Below are the code and all the weights of a small trained network. Each question names an input and a target symbol and asks about switching units off, where a switched-off unit gives its printed mean instead of its output.

import numpy as np


def w(rows, s, z=0):
    codes = np.array(rows[::2]) - 128.0
    scale = np.full(codes.shape[1], s)
    scale[-1] = z or s
    return codes * scale


def f(y):
    return y / 2 * (1 + np.tanh(0.7978845608 * (y + 0.044715 * y**3)))


def softmax(a):
    e = np.exp(a - a.max(-1, keepdims=True))
    return e / e.sum(-1, keepdims=True)


def log_softmax(a):
    a = a - a.max(-1, keepdims=True)
    return a - np.log(np.exp(a).sum(-1, keepdims=True))


def net(x, mask):
    ids = ['ΞΦαδεηθλστω'.index(c) for c in x.split()]
    T = len(ids)
    res = E[ids] + P[:T]
    u = 0
    for l in range(3):
        q, k, v = (res @ M[l].T for M in (Q, K, V))
        z = softmax(np.where(np.tri(T) > 0, q @ k.T / 2**0.5, -1e9)) @ v
        res = res + np.where(mask[u], z, O[l][:, -1]) @ O[l][:, :-1]
        u += 1
        y = f(res @ A[l][:, :-1].T + A[l][:, -1])
        res = res + np.where(mask[u : u + 8], y, B[l][:, -1]) @ B[l][:, :-1]
        u += 8
    return log_softmax(res[-1] @ U[:, :-1].T + U[:, -1])


Q, K, V, O, A, B = {}, {}, {}, {}, {}, {}
E = w([
[110,93,143],'Ξ',
[148,163,38],'Φ',
[96,98,167],'α',
[186,96,184],'δ',
[180,131,88],'ε',
[215,108,106],'η',
[109,220,60],'θ',
[114,218,64],'λ',
[49,175,120],'σ',
[1,25,180],'τ',
[28,84,111],'ω',
],0.016)
P = w([
[187,194,148],'0',
[254,169,127],'1',
[190,108,140],'2',
[182,122,137],'3',
[155,119,123],'4',
[125,104,122],'5',
[118,75,131],'6',
[202,169,127],'7',
[117,61,149],'8',
],0.0047)
Q[0] = w([
[17,146,195],'0.h1',
[2,61,159],'0.h1',
],0.0094)
K[0] = w([
[71,80,141],'0.h1',
[83,3,208],'0.h1',
],0.0055)
V[0] = w([
[36,71,254],'0.h1',
[131,163,30],'0.h1',
],0.004)
O[0] = w([
[129,250,141,2],'0.h1',
[13,117,131,104],'0.h1',
],0.011,0.00075)
A[0] = w([
[120,152,130,163],'0.n1',
[200,47,251,215],'0.n2',
[185,164,113,149],'0.n3',
[100,255,215,3],'0.n4',
[86,168,176,157],'0.n5',
[126,107,234,117],'0.n6',
[154,97,37,70],'0.n7',
[194,154,169,95],'0.n8',
],0.0094,0.0038)
B[0] = w([
[33,102,179,131],'0.n1',
[182,131,70,250],'0.n2',
[55,3,109,141],'0.n3',
[193,79,141,138],'0.n4',
[130,101,194,137],'0.n5',
[201,124,181,161],'0.n6',
[156,72,211,142],'0.n7',
[95,5,185,147],'0.n8',
],0.0058,0.011)
Q[1] = w([
[254,60,177],'1.h1',
[133,156,155],'1.h1',
],0.0064)
K[1] = w([
[141,252,99],'1.h1',
[215,43,28],'1.h1',
],0.0044)
V[1] = w([
[47,82,248],'1.h1',
[167,70,173],'1.h1',
],0.013)
O[1] = w([
[169,176,249,68],'1.h1',
[46,52,183,254],'1.h1',
],0.011,0.0069)
A[1] = w([
[94,136,46,59],'1.n1',
[55,255,148,222],'1.n2',
[71,124,75,233],'1.n3',
[30,161,150,125],'1.n4',
[124,84,92,99],'1.n5',
[112,139,167,89],'1.n6',
[148,73,179,132],'1.n7',
[47,146,146,251],'1.n8',
],0.0088,0.0028)
B[1] = w([
[122,94,48,170],'1.n1',
[228,118,70,154],'1.n2',
[224,146,152,215],'1.n3',
[215,93,82,176],'1.n4',
[105,163,125,217],'1.n5',
[121,39,129,131],'1.n6',
[35,145,98,253],'1.n7',
[255,210,198,190],'1.n8',
],0.0073,0.0064)
Q[2] = w([
[235,222,115],'2.h1',
[2,136,218],'2.h1',
],0.0077)
K[2] = w([
[146,144,154],'2.h1',
[133,105,254],'2.h1',
],0.0076)
V[2] = w([
[25,247,122],'2.h1',
[2,151,71],'2.h1',
],0.0059)
O[2] = w([
[4,89,103,1],'2.h1',
[84,151,233,104],'2.h1',
],0.0034,0.0085)
A[2] = w([
[228,2,50,137],'2.n1',
[134,49,166,67],'2.n2',
[107,39,111,196],'2.n3',
[48,123,161,4],'2.n4',
[206,121,160,58],'2.n5',
[153,66,108,136],'2.n6',
[111,146,79,149],'2.n7',
[132,170,248,132],'2.n8',
],0.009,0.0025)
B[2] = w([
[65,154,111,254],'2.n1',
[121,51,195,164],'2.n2',
[89,195,190,181],'2.n3',
[232,57,32,128],'2.n4',
[153,25,143,154],'2.n5',
[2,177,147,172],'2.n6',
[156,170,153,131],'2.n7',
[116,141,122,145],'2.n8',
],0.0064,0.018)
U = w([
[139,132,159,146],'Ξ',
[91,121,120,71],'Φ',
[130,168,225,255],'α',
[105,26,130,221],'δ',
[40,229,213,88],'ε',
[87,10,95,83],'η',
[139,115,79,82],'θ',
[140,143,96,115],'λ',
[164,164,156,146],'σ',
[164,85,197,64],'τ',
[181,69,111,105],'ω',
],0.012,0.0049)

Each question gives the input, a string of symbols that net reads in full, and the target symbol t.
The units are the heads (2 rows each of Q, K, V and O) and the neurons (one row each of A and B). Each row of codes is followed by its name. A weight is (code - 128) times the scale printed after its matrix; where a second scale follows, it is the last column's (O, A, B and U).
mask holds one flag per unit, layer by layer, with each layer's heads first. A switched-off unit (its flag False) gives its mean, the last column of its rows in O or B, instead of its output. The means were averaged over made-up inputs and are rounded, as every weight is.
A unit's drop is (log p(t) with every unit on - log p(t) with that unit switched off) / (log p(t) with every unit on - log p(t) with every unit switched off).
The circuit of an input: a set's keep is (log p(t) with only the set's units on - log p(t) with every unit switched off) / (log p(t) with every unit on - log p(t) with every unit switched off). Starting from the 12 units with the biggest drops (on a tie, the unit counted first), units are removed one at a time, each time the one whose removal leaves the highest keep (on an exact tie, the one counted first), for as long as the keep stays at least 0.8.
units of the circuit, in order: the units of the circuit, biggest drop first
most important unit: the unit with the biggest drop
k most important neurons: the k neurons with the biggest drops, biggest first
k most important neurons of layer l: the k neurons of layer l with the biggest drops, biggest first
drop when u is switched off: that unit's drop, to one decimal
input λ η Φ λ σ τ δ δ α, target α: most important unit	0.h1
input δ τ τ, target τ: units of the circuit, in order	[1.h1 2.n1 1.n4]
input δ δ δ, target η: units of the circuit, in order	[1.h1 0.n2]
input δ Φ η, target ε: 3 most important neurons	[2.n3 2.n6 2.n1]
input Φ η θ, target θ: 2 most important neurons	[1.n3 0.n8]
input τ τ δ, target τ: units of the circuit, in order	[1.h1 2.n5]
input δ δ η δ η η ε, target ε: 4 most important neurons	[2.n3 2.n6 2.n5 2.n1]
input δ τ λ α, target α: units of the circuit, in order	[0.h1 2.n1]
input δ η η, target ε: 3 most important neurons	[2.n3 2.n6 0.n2]
input λ σ λ ω σ, target σ: 2 most important neurons	[0.n2 1.n2]
input ε δ Φ θ, target θ: 3 most important neurons of layer 1	[1.n3 1.n1 1.n8]
input τ η Ξ α α τ τ τ, target α: 2 most important neurons of layer 1	[1.n7 1.n3]
input δ η η δ δ, target η: 2 most important neurons of layer 0	[0.n8 0.n2]
input σ τ τ, target τ: 2 most important neurons of layer 1	[1.n2 1.n6]
input σ η λ η λ, target θ: 2 most important neurons of layer 0	[0.n8 0.n6]
input η λ λ, target θ: 2 most important neurons of layer 1	[1.n3 1.n1]
input Φ σ θ λ, target λ: most important neuron	[0.n8]
input δ α δ δ τ δ Ξ, target α: drop when 2.n7 is switched off	0.0
input σ σ θ τ τ, target α: drop when 1.n2 is switched off	-0.2
